Below is a small trained network, with its code and all its weights. Each question gives an input and a target symbol and asks what happens when units are switched off, that is, made to give their printed mean instead of their output.

import numpy as np


def w(rows, s, z=0):
    codes = np.array(rows[::2]) - 128.0
    scale = np.full(codes.shape[1], s)
    scale[-1] = z or s
    return codes * scale


def norm(h):
    return h / np.sqrt((h * h).mean(-1, keepdims=True) + 1e-5)


def f(y):
    return np.maximum(y, 0)


def softmax(a):
    e = np.exp(a - a.max(-1, keepdims=True))
    return e / e.sum(-1, keepdims=True)


def log_softmax(a):
    a = a - a.max(-1, keepdims=True)
    return a - np.log(np.exp(a).sum(-1, keepdims=True))


def net(x, mask):
    ids = ['αβζθσψω'.index(c) for c in x.split()]
    T = len(ids)
    res = E[ids] + P[:T]
    u = 0
    for l in range(2):
        q, k, v = (norm(res) @ M[l].T for M in (Q, K, V))
        z = softmax(np.where(np.tri(T) > 0, q @ k.T / 3**0.5, -1e9)) @ v
        res = res + np.where(mask[u], z, O[l][:, -1]) @ O[l][:, :-1]
        u += 1
        y = f(norm(res) @ A[l][:, :-1].T + A[l][:, -1])
        res = res + np.where(mask[u : u + 8], y, B[l][:, -1]) @ B[l][:, :-1]
        u += 8
    return log_softmax(norm(res)[-1] @ U[:, :-1].T + U[:, -1])


Q, K, V, O, A, B = {}, {}, {}, {}, {}, {}
E = w([
[87,57,211,138,136,40],'α',
[7,115,149,147,31,77],'β',
[159,75,84,70,98,125],'ζ',
[180,103,89,68,70,101],'θ',
[147,148,81,73,38,149],'σ',
[231,178,188,171,94,38],'ψ',
[130,89,79,112,61,106],'ω',
],0.016)
P = w([
[178,72,143,126,83,149],'0',
[169,138,176,216,201,217],'1',
[169,76,193,55,83,157],'2',
[172,68,83,197,54,116],'3',
[99,132,104,144,166,192],'4',
[178,81,227,47,85,154],'5',
[147,76,64,142,53,59],'6',
[108,158,82,118,175,176],'7',
[169,73,235,36,75,151],'8',
[168,98,70,162,75,61],'9',
[113,190,64,110,197,158],'10',
[166,64,251,32,65,155],'11',
[189,77,58,178,65,79],'12',
],0.013)
Q[0] = w([
[138,98,8,192,67,48],'0.h0',
[75,176,124,88,204,124],'0.h0',
[116,138,134,227,185,205],'0.h0',
],0.013)
K[0] = w([
[64,187,10,77,244,140],'0.h0',
[110,33,115,30,65,153],'0.h0',
[174,89,121,204,118,229],'0.h0',
],0.012)
V[0] = w([
[138,254,159,92,67,207],'0.h0',
[169,182,121,206,19,64],'0.h0',
[34,154,130,166,88,111],'0.h0',
],0.0086)
O[0] = w([
[96,200,216,23,91,36,68],'0.h0',
[188,255,126,83,181,21,251],'0.h0',
[223,204,172,231,92,149,220],'0.h0',
],0.0084,0.0027)
A[0] = w([
[139,108,103,149,86,49,70],'0.n0',
[61,174,72,171,126,104,21],'0.n1',
[152,86,129,79,159,135,146],'0.n2',
[109,169,121,144,178,235,254],'0.n3',
[64,143,208,169,117,138,193],'0.n4',
[109,107,161,153,176,84,120],'0.n5',
[63,108,187,175,248,140,41],'0.n6',
[162,116,90,180,118,107,55],'0.n7',
],0.015,0.0051)
B[0] = w([
[148,173,118,81,185,66,254],'0.n0',
[128,146,89,136,154,169,168],'0.n1',
[79,89,99,139,86,139,213],'0.n2',
[163,142,125,3,142,109,165],'0.n3',
[153,89,62,119,113,132,249],'0.n4',
[123,107,87,241,129,136,169],'0.n5',
[108,136,130,216,241,34,160],'0.n6',
[107,179,140,208,155,184,181],'0.n7',
],0.013,0.0065)
Q[1] = w([
[50,189,63,115,236,167],'1.h0',
[187,173,5,141,201,112],'1.h0',
[142,63,120,94,88,115],'1.h0',
],0.013)
K[1] = w([
[77,232,17,44,39,251],'1.h0',
[109,190,15,73,132,130],'1.h0',
[108,53,113,138,88,99],'1.h0',
],0.012)
V[1] = w([
[31,181,60,127,60,96],'1.h0',
[36,139,76,253,125,119],'1.h0',
[160,207,87,6,96,235],'1.h0',
],0.0047)
O[1] = w([
[149,174,110,150,89,191,252],'1.h0',
[95,146,125,75,100,121,197],'1.h0',
[94,191,61,188,246,58,61],'1.h0',
],0.011,0.002)
A[1] = w([
[118,109,113,254,133,241,83],'1.n0',
[163,105,98,75,24,225,215],'1.n1',
[160,225,201,206,182,113,1],'1.n2',
[102,219,99,135,212,70,118],'1.n3',
[90,102,157,168,157,204,76],'1.n4',
[155,118,145,104,233,252,163],'1.n5',
[87,157,195,26,206,112,193],'1.n6',
[37,246,127,114,186,200,118],'1.n7',
],0.012,0.0074)
B[1] = w([
[44,239,114,71,180,148,155],'1.n0',
[74,105,104,139,195,159,250],'1.n1',
[122,107,37,130,49,150,154],'1.n2',
[155,56,168,116,166,193,197],'1.n3',
[167,152,33,163,168,95,133],'1.n4',
[157,150,104,118,109,29,141],'1.n5',
[87,193,141,116,6,135,157],'1.n6',
[124,157,138,33,59,178,152],'1.n7',
],0.015,0.013)
U = w([
[90,12,170,180,77,192,145],'α',
[145,60,23,96,111,12,2],'β',
[191,76,154,134,223,113,132],'ζ',
[179,124,177,63,177,58,158],'θ',
[78,208,153,173,142,155,169],'σ',
[65,154,232,146,39,98,225],'ψ',
[165,103,85,212,20,142,107],'ω',
],0.011,0.0075)

Each question gives the input, a string of symbols that net reads in full, and the target symbol t.
The units are the heads (3 rows each of Q, K, V and O) and the neurons (one row each of A and B). Each row of codes is followed by its name. A weight is (code - 128) times the scale printed after its matrix; where a second scale follows, it is the last column's (O, A, B and U).
mask holds one flag per unit, layer by layer, with each layer's heads first. A switched-off unit (its flag False) gives its mean, the last column of its rows in O or B, instead of its output. The means were averaged over made-up inputs and are rounded, as every weight is.
A unit's drop is (log p(t) with every unit on - log p(t) with that unit switched off) / (log p(t) with every unit on - log p(t) with every unit switched off).
The circuit of an input: a set's keep is (log p(t) with only the set's units on - log p(t) with every unit switched off) / (log p(t) with every unit on - log p(t) with every unit switched off). Starting from the 12 units with the biggest drops (on a tie, the unit counted first), units are removed one at a time, each time the one whose removal leaves the highest keep (on an exact tie, the one counted first), for as long as the keep stays at least 0.8.
units of the circuit, in order: the units of the circuit, biggest drop first
top k neurons: the k neurons with the biggest drops, biggest first
k most important neurons of layer l: the k neurons of layer l with the biggest drops, biggest first
input β β σ ω β α θ β β α, target ω: units of the circuit, in order => 0.h0, 1.n2
input β ψ β ψ α β α ψ β ψ, target θ: units of the circuit, in order => 0.h0
input σ σ β ζ β α α, target ω: top 2 neurons => 1.n2, 0.n0
input β ω β β θ β β σ β θ ω θ β, target ζ: units of the circuit, in order => 0.n0, 1.n3, 1.h0
input θ θ ψ β α α β ψ ζ, target ψ: units of the circuit, in order => 0.h0, 1.n6
input β β β θ β β β β β β, target ω: 3 most important neurons of layer 1 => 1.n2, 1.n1, 1.n3
input θ β ζ, target ζ: top 4 neurons => 0.n3, 0.n0, 0.n6, 0.n4
input ω α β α, target σ: units of the circuit, in order => 1.n0, 0.n7
input σ θ β β α α β α ζ β, target σ: units of the circuit, in order => 0.h0, 1.n0
input ψ θ α ω θ θ, target α: 2 most important neurons of layer 0 => 0.n2, 0.n0
input ψ ψ ψ β ψ β σ, target θ: units of the circuit, in order => 0.h0, 0.n0
input θ σ α σ θ θ α ω, target θ: top 3 neurons => 0.n3, 1.n5, 1.n7
input α β β θ β ω α ζ, target β: top 2 neurons => 0.n3, 1.n5
input θ ω ω α, target ζ: units of the circuit, in order => 0.n0, 1.n3
input ψ θ β ω, target β: units of the circuit, in order => 0.n0
input θ α ψ σ, target σ: units of the circuit, in order => 0.n7, 1.n0
input ω ω ω ψ ω ψ β β ψ ψ σ β β, target ψ: 2 most important neurons of layer 1 => 1.n6, 1.n1
input ψ ψ ψ ζ, target θ: 2 most important neurons of layer 0 => 0.n0, 0.n4
input ω θ θ α, target β: 2 most important neurons of layer 1 => 1.n1, 1.n3
input θ ω β θ σ σ β β θ θ, target ω: top 2 neurons => 1.n2, 0.n7
input β σ ω θ, target ψ: top 2 neurons => 1.n6, 0.n4
input β α α β β β β θ β β, target β: 3 most important neurons of layer 1 => 1.n1, 1.n0, 1.n7
